Here is a tiny trained network, its code and every weight. The questions are about switching its units off for an input and a class, where a switched-off unit gives its printed mean instead of its output.

import numpy as np


def w(rows, s, z=0):
    codes = np.array(rows[::2]) - 128.0
    scale = np.full(codes.shape[1], s)
    scale[-1] = z or s
    return codes * scale


def f(y):
    return y / 2 * (1 + np.tanh(0.7978845608 * (y + 0.044715 * y**3)))


def log_softmax(a):
    a = a - a.max(-1, keepdims=True)
    return a - np.log(np.exp(a).sum(-1, keepdims=True))


def net(x, mask):
    res = np.array(x, float).reshape(1, 8) / 4 @ E
    y = f(res @ A[0][:, :-1].T + A[0][:, -1])
    res = res + np.where(mask, y, B[0][:, -1]) @ B[0][:, :-1]
    return log_softmax(res[-1] @ U[:, :-1].T + U[:, -1])


A, B = {}, {}
E = w([
[109,123,82,213,156,145,253,92,112,92],'x0',
[129,129,127,129,128,128,129,127,128,130],'x1',
[157,119,14,12,66,155,164,82,192,155],'x2',
[103,52,113,132,203,139,70,13,166,88],'x3',
[160,181,90,210,11,142,61,62,128,112],'x4',
[105,8,141,139,69,158,131,125,81,187],'x5',
[139,89,118,107,96,111,129,158,90,7],'x6',
[94,189,127,80,143,153,129,65,3,126],'x7',
],0.0053)
A[0] = w([
[131,159,121,123,95,111,151,172,116,138,106],'N0',
[121,122,109,149,132,133,181,115,115,122,85],'N1',
[114,126,152,83,125,130,34,147,137,128,118],'N2',
[130,166,142,126,88,132,153,187,117,140,78],'N3',
[115,167,123,73,152,145,115,68,43,121,108],'N4',
[126,171,127,130,89,139,159,162,125,145,145],'N5',
[120,96,129,136,175,132,94,80,146,107,88],'N6',
[133,134,151,85,119,120,55,154,132,135,89],'N7',
[144,222,115,117,185,121,118,128,176,66,118],'N8',
[115,134,81,89,110,145,143,122,153,128,91],'N9',
[137,92,119,162,128,131,115,171,240,103,115],'N10',
[138,141,98,132,88,130,120,106,136,124,93],'N11',
[126,167,146,156,163,139,119,89,167,210,133],'N12',
[130,128,98,73,106,153,146,107,155,149,92],'N13',
[112,103,147,57,218,136,170,169,138,121,76],'N14',
[126,137,172,199,166,127,84,144,90,92,99],'N15',
[111,55,130,136,98,155,124,123,94,153,131],'N16',
[125,176,104,202,57,141,64,83,140,100,80],'N17',
[112,110,107,156,150,127,198,109,137,112,112],'N18',
[117,84,114,134,170,133,76,48,167,96,105],'N19',
[133,101,130,107,105,128,116,151,114,6,121],'N20',
[131,109,120,114,163,119,109,74,122,120,104],'N21',
[152,72,143,130,106,106,145,107,90,168,112],'N22',
[125,139,103,197,126,136,188,101,119,107,93],'N23',
[121,137,179,188,157,140,92,146,117,131,82],'N24',
[146,131,79,80,113,120,143,98,158,109,105],'N25',
[121,133,132,121,138,136,118,123,138,117,250],'N26',
],0.014)
B[0] = w([
[122,108,140,123,135,177,143,171,121,119,145],'N0',
[148,136,145,132,106,160,143,79,135,150,133],'N1',
[176,175,114,129,129,194,138,56,144,131,161],'N2',
[120,99,150,110,122,193,164,165,120,112,143],'N3',
[118,190,177,210,110,75,162,150,63,137,172],'N4',
[136,118,122,112,146,158,122,183,118,94,168],'N5',
[132,106,142,108,120,188,151,179,120,131,148],'N6',
[157,156,133,128,135,188,152,56,137,133,143],'N7',
[40,112,167,150,122,162,33,96,169,116,177],'N8',
[105,125,126,119,133,107,177,116,167,128,145],'N9',
[102,202,185,194,116,79,158,129,35,133,186],'N10',
[128,92,132,106,137,102,144,114,137,136,138],'N11',
[111,107,8,144,109,125,123,140,95,180,178],'N12',
[103,117,123,134,136,99,184,96,171,116,156],'N13',
[183,38,168,92,122,85,108,83,80,155,180],'N14',
[114,129,123,111,127,82,202,121,193,105,164],'N15',
[61,136,149,141,139,121,41,112,171,111,166],'N16',
[174,45,183,84,150,83,107,98,77,159,175],'N17',
[183,175,115,114,125,172,125,76,139,133,159],'N18',
[134,106,141,102,127,195,143,214,123,93,180],'N19',
[102,111,3,147,121,134,124,141,105,213,165],'N20',
[109,127,139,113,134,164,147,160,97,128,145],'N21',
[96,123,141,141,134,127,85,117,147,119,145],'N22',
[174,182,134,114,129,175,121,71,143,133,157],'N23',
[90,114,116,111,125,93,195,109,173,117,146],'N24',
[113,126,128,127,137,93,181,129,188,110,161],'N25',
[197,163,97,100,139,72,75,190,179,69,252],'N26',
],0.027,0.013)
U = w([
[71,88,140,112,165,68,229,84,253,80,91],'0',
[174,8,208,82,171,82,95,64,108,161,107],'1',
[194,192,141,129,143,220,118,21,183,117,108],'2',
[97,86,167,113,151,218,149,207,135,71,115],'3',
[98,181,203,238,113,77,146,125,83,117,114],'4',
[151,134,107,132,163,90,76,139,181,81,251],'5',
[18,96,167,165,160,141,11,79,211,99,115],'6',
[101,93,10,155,124,118,108,128,147,201,125],'7',
],0.0069,0.011)

Each question gives the input, the list of numbers given to net, and the class t.
The units are the neurons (one row each of A and B). Each row of codes is followed by its name. A weight is (code - 128) times the scale printed after its matrix; where a second scale follows, it is the last column's (A, B and U).
mask holds one flag per neuron, in row order. A switched-off neuron (its flag False) gives its mean, the last column of its row in B, instead of its output. The means were averaged over made-up inputs and are rounded, as every weight is.
A unit's drop is (log p(t) with every unit on - log p(t) with that unit switched off) / (log p(t) with every unit on - log p(t) with every unit switched off).
The circuit of an input: a set's keep is (log p(t) with only the set's units on - log p(t) with every unit switched off) / (log p(t) with every unit on - log p(t) with every unit switched off). Starting from the 12 units with the biggest drops (on a tie, the unit counted first), units are removed one at a time, each time the one whose removal leaves the highest keep (on an exact tie, the one counted first), for as long as the keep stays at least 0.8.
units of the circuit, in order: the units of the circuit, biggest drop first
most important unit: the unit with the biggest drop
top k neurons: the k neurons with the biggest drops, biggest first
drop of u: that unit's drop, to one decimal
input [4,8,-5,-4,-2,3,8,8], class 4: units of the circuit, in order : [N4]
input [8,8,4,-8,0,2,6,7], class 2: top 3 neurons : [N23; N18; N1]
input [8,4,2,7,7,-7,3,8], class 2: top 4 neurons : [N23; N18; N10; N14]
input [7,-2,5,-6,5,8,6,6], class 6: top 2 neurons : [N16; N22]
input [0,-3,4,-2,7,-8,-1,5], class 6: top 2 neurons : [N8; N14]
input [-3,5,-3,1,-8,1,-6,8], class 1: top 2 neurons : [N14; N10]
input [3,-4,0,5,-2,-6,-8,-8], class 4: top 2 neurons : [N10; N20]
input [-8,-1,7,1,4,6,0,1], class 2: top 2 neurons : [N2; N7]
input [-8,-5,8,-4,-4,0,-1,5], class 0: top 2 neurons : [N13; N25]
input [3,-1,-8,6,4,-1,-5,7], class 0: top 3 neurons : [N15; N24; N10]
input [2,6,-5,-7,-5,7,8,4], class 7: top 4 neurons : [N20; N8; N19; N26]
input [3,0,-8,-3,-8,-7,8,0], class 0: top 2 neurons : [N15; N24]
input [-2,0,-3,-8,8,8,5,0], class 1: top 3 neurons : [N17; N19; N8]
input [7,4,-1,-1,5,8,-5,-6], class 6: units of the circuit, in order : [N16]
input [4,6,5,-4,8,6,-8,-3], class 1: top 2 neurons : [N17; N20]
input [-1,-3,7,3,4,0,6,-8], class 4: top 2 neurons : [N10; N15]
input [7,-4,-3,6,1,-8,2,-2], class 6: top 2 neurons : [N8; N2]
input [5,0,0,7,4,4,-5,8], class 4: drop of N19 : -0.1
input [5,-3,-2,0,-6,-2,5,-7], class 4: drop of N17 : 0.3
input [1,1,5,7,1,-2,-4,5], class 3: most important unit : N19
input [-2,-7,-4,-8,5,-5,2,0], class 3: drop of N3 : 0.1
input [6,3,1,5,1,8,-6,3], class 6: drop of N22 : 0.3
